Here is a tiny trained network, its code and every weight. The questions are about switching its units off for an input and a class, where a switched-off unit gives its printed mean instead of its output.

import numpy as np


def w(rows, s, z=0):
    codes = np.array(rows[::2]) - 128.0
    scale = np.full(codes.shape[1], s)
    scale[-1] = z or s
    return codes * scale


def norm(h):
    return h / np.sqrt((h * h).mean(-1, keepdims=True) + 1e-5)


def f(y):
    return np.maximum(y, 0)


def log_softmax(a):
    a = a - a.max(-1, keepdims=True)
    return a - np.log(np.exp(a).sum(-1, keepdims=True))


def net(x, mask):
    res = np.array(x, float).reshape(1, 7) / 4 @ E
    u = 0
    for l in range(3):
        y = f(norm(res) @ A[l][:, :-1].T + A[l][:, -1])
        res = res + np.where(mask[u : u + 3], y, B[l][:, -1]) @ B[l][:, :-1]
        u += 3
    return log_softmax(norm(res)[-1] @ U[:, :-1].T + U[:, -1])


A, B = {}, {}
E = w([
[140,107,97,153,150,130,93,128,171,186,88],'x0',
[162,141,165,180,58,98,117,130,71,172,19],'x1',
[134,141,88,118,209,139,103,116,116,135,160],'x2',
[254,150,151,108,149,76,105,103,147,155,106],'x3',
[138,63,137,196,178,139,133,189,143,58,59],'x4',
[121,185,161,102,146,145,78,216,114,163,140],'x5',
[99,88,109,90,134,109,20,98,139,89,154],'x6',
],0.0076)
A[0] = w([
[227,88,255,83,225,15,170,77,81,72,117,134],'0.n0',
[99,28,139,52,133,55,7,107,111,84,131,35],'0.n1',
[192,6,145,139,196,170,135,233,114,3,56,2],'0.n2',
],0.0052,0.0022)
B[0] = w([
[46,194,149,76,160,72,167,95,172,228,82,251],'0.n0',
[128,22,252,114,161,105,233,192,130,105,117,240],'0.n1',
[144,118,17,71,105,163,79,86,38,190,181,254],'0.n2',
],0.011,0.0042)
A[1] = w([
[230,86,81,104,110,104,119,108,186,61,255,159],'1.n0',
[140,201,151,89,140,154,46,222,124,74,90,53],'1.n1',
[87,85,116,169,89,214,113,95,77,83,160,244],'1.n2',
],0.0063,0.0011)
B[1] = w([
[139,142,12,114,169,97,167,118,25,158,110,219],'1.n0',
[209,162,95,130,143,74,179,74,104,10,64,187],'1.n1',
[163,231,168,111,195,175,132,134,152,157,106,254],'1.n2',
],0.013,0.0035)
A[2] = w([
[150,106,131,177,22,66,171,111,145,66,74,164],'2.n0',
[199,93,76,120,218,159,254,104,170,224,119,247],'2.n1',
[137,244,112,126,240,90,148,147,145,60,39,177],'2.n2',
],0.0053,0.0013)
B[2] = w([
[134,116,56,188,96,103,97,192,94,21,172,153],'2.n0',
[107,127,138,91,117,89,121,237,136,114,83,254],'2.n1',
[79,12,90,96,95,83,229,134,243,98,68,211],'2.n2',
],0.011,0.0088)
U = w([
[130,75,224,150,132,121,185,208,87,126,154,140],'0',
[89,143,121,108,93,121,99,164,132,60,123,170],'1',
[123,105,89,111,95,120,137,74,160,37,91,127],'2',
[167,203,87,82,122,183,103,86,26,189,155,158],'3',
[95,115,196,166,164,188,168,78,236,189,111,138],'4',
[50,113,126,160,111,105,105,140,153,115,144,118],'5',
[168,132,78,156,115,110,159,107,88,84,152,96],'6',
[255,174,169,187,157,206,86,30,102,88,239,1],'7',
],0.0077,0.0051)

Each question gives the input, the list of numbers given to net, and the class t.
The units are the neurons (one row each of A and B). Each row of codes is followed by its name. A weight is (code - 128) times the scale printed after its matrix; where a second scale follows, it is the last column's (A, B and U).
mask holds one flag per neuron, layer by layer. A switched-off neuron (its flag False) gives its mean, the last column of its row in B, instead of its output. The means were averaged over made-up inputs and are rounded, as every weight is.
A unit's drop is (log p(t) with every unit on - log p(t) with that unit switched off) / (log p(t) with every unit on - log p(t) with every unit switched off).
The circuit of an input: a set's keep is (log p(t) with only the set's units on - log p(t) with every unit switched off) / (log p(t) with every unit on - log p(t) with every unit switched off). Starting from all 9 units, units are removed one at a time, each time the one whose removal leaves the highest keep (on an exact tie, the one counted first), for as long as the keep stays at least 0.8.
circuit, biggest first: the units of the circuit, biggest drop first
unit that matters most: the unit with the biggest drop
k most important neurons: the k neurons with the biggest drops, biggest first
k most important neurons of layer l: the k neurons of layer l with the biggest drops, biggest first
input [-4,2,2,4,6,-4,-4], class 3: circuit, biggest first	[0.n2]
input [5,3,-4,6,8,-4,0], class 3: circuit, biggest first	[0.n2; 2.n2]
input [0,-6,5,7,-1,8,-1], class 2: circuit, biggest first	[1.n1; 2.n2]
input [5,0,1,3,8,5,0], class 3: 2 most important neurons of layer 0	[0.n2; 0.n1]
input [4,5,3,0,-6,6,8], class 0: 2 most important neurons	[0.n1; 0.n2]
input [8,-3,5,-5,-3,8,5], class 2: circuit, biggest first	[1.n1; 0.n2; 2.n2]
input [7,2,6,4,-6,8,-5], class 2: circuit, biggest first	[1.n1; 0.n2; 2.n2; 0.n0]
input [-6,0,7,-2,8,8,2], class 2: 2 most important neurons of layer 1	[1.n1; 1.n2]
input [-1,-2,-1,-3,-7,-7,7], class 0: 2 most important neurons	[0.n1; 0.n2]
input [6,-6,3,-4,-5,7,0], class 2: 2 most important neurons	[0.n2; 1.n1]
input [6,-2,1,-5,-8,-3,-1], class 3: 2 most important neurons	[2.n2; 0.n1]
input [1,-8,1,2,4,7,-4], class 6: 2 most important neurons	[0.n0; 1.n0]
input [-6,3,2,8,6,-6,1], class 4: 2 most important neurons of layer 1	[1.n0; 1.n1]
input [-8,5,-7,-8,-8,-2,-4], class 3: unit that matters most	2.n2
input [3,1,-7,-4,-2,-4,8], class 0: 2 most important neurons	[0.n1; 2.n2]
input [4,-5,5,5,-5,3,5], class 0: 3 most important neurons	[0.n1; 0.n2; 2.n1]
input [2,0,-8,6,1,-8,8], class 0: 2 most important neurons	[0.n1; 2.n2]
input [-6,6,2,7,-3,-5,-1], class 4: 2 most important neurons of layer 0	[0.n0; 0.n2]
input [8,1,1,8,-4,8,-1], class 2: 2 most important neurons of layer 0	[0.n2; 0.n1]
input [2,-5,-1,8,1,-7,4], class 4: 2 most important neurons of layer 0	[0.n0; 0.n2]
input [-2,-5,-3,-7,8,-3,6], class 3: 2 most important neurons of layer 0	[0.n2; 0.n0]
input [-8,-5,-6,-1,8,5,-2], class 3: most important neuron of layer 0	[0.n2]
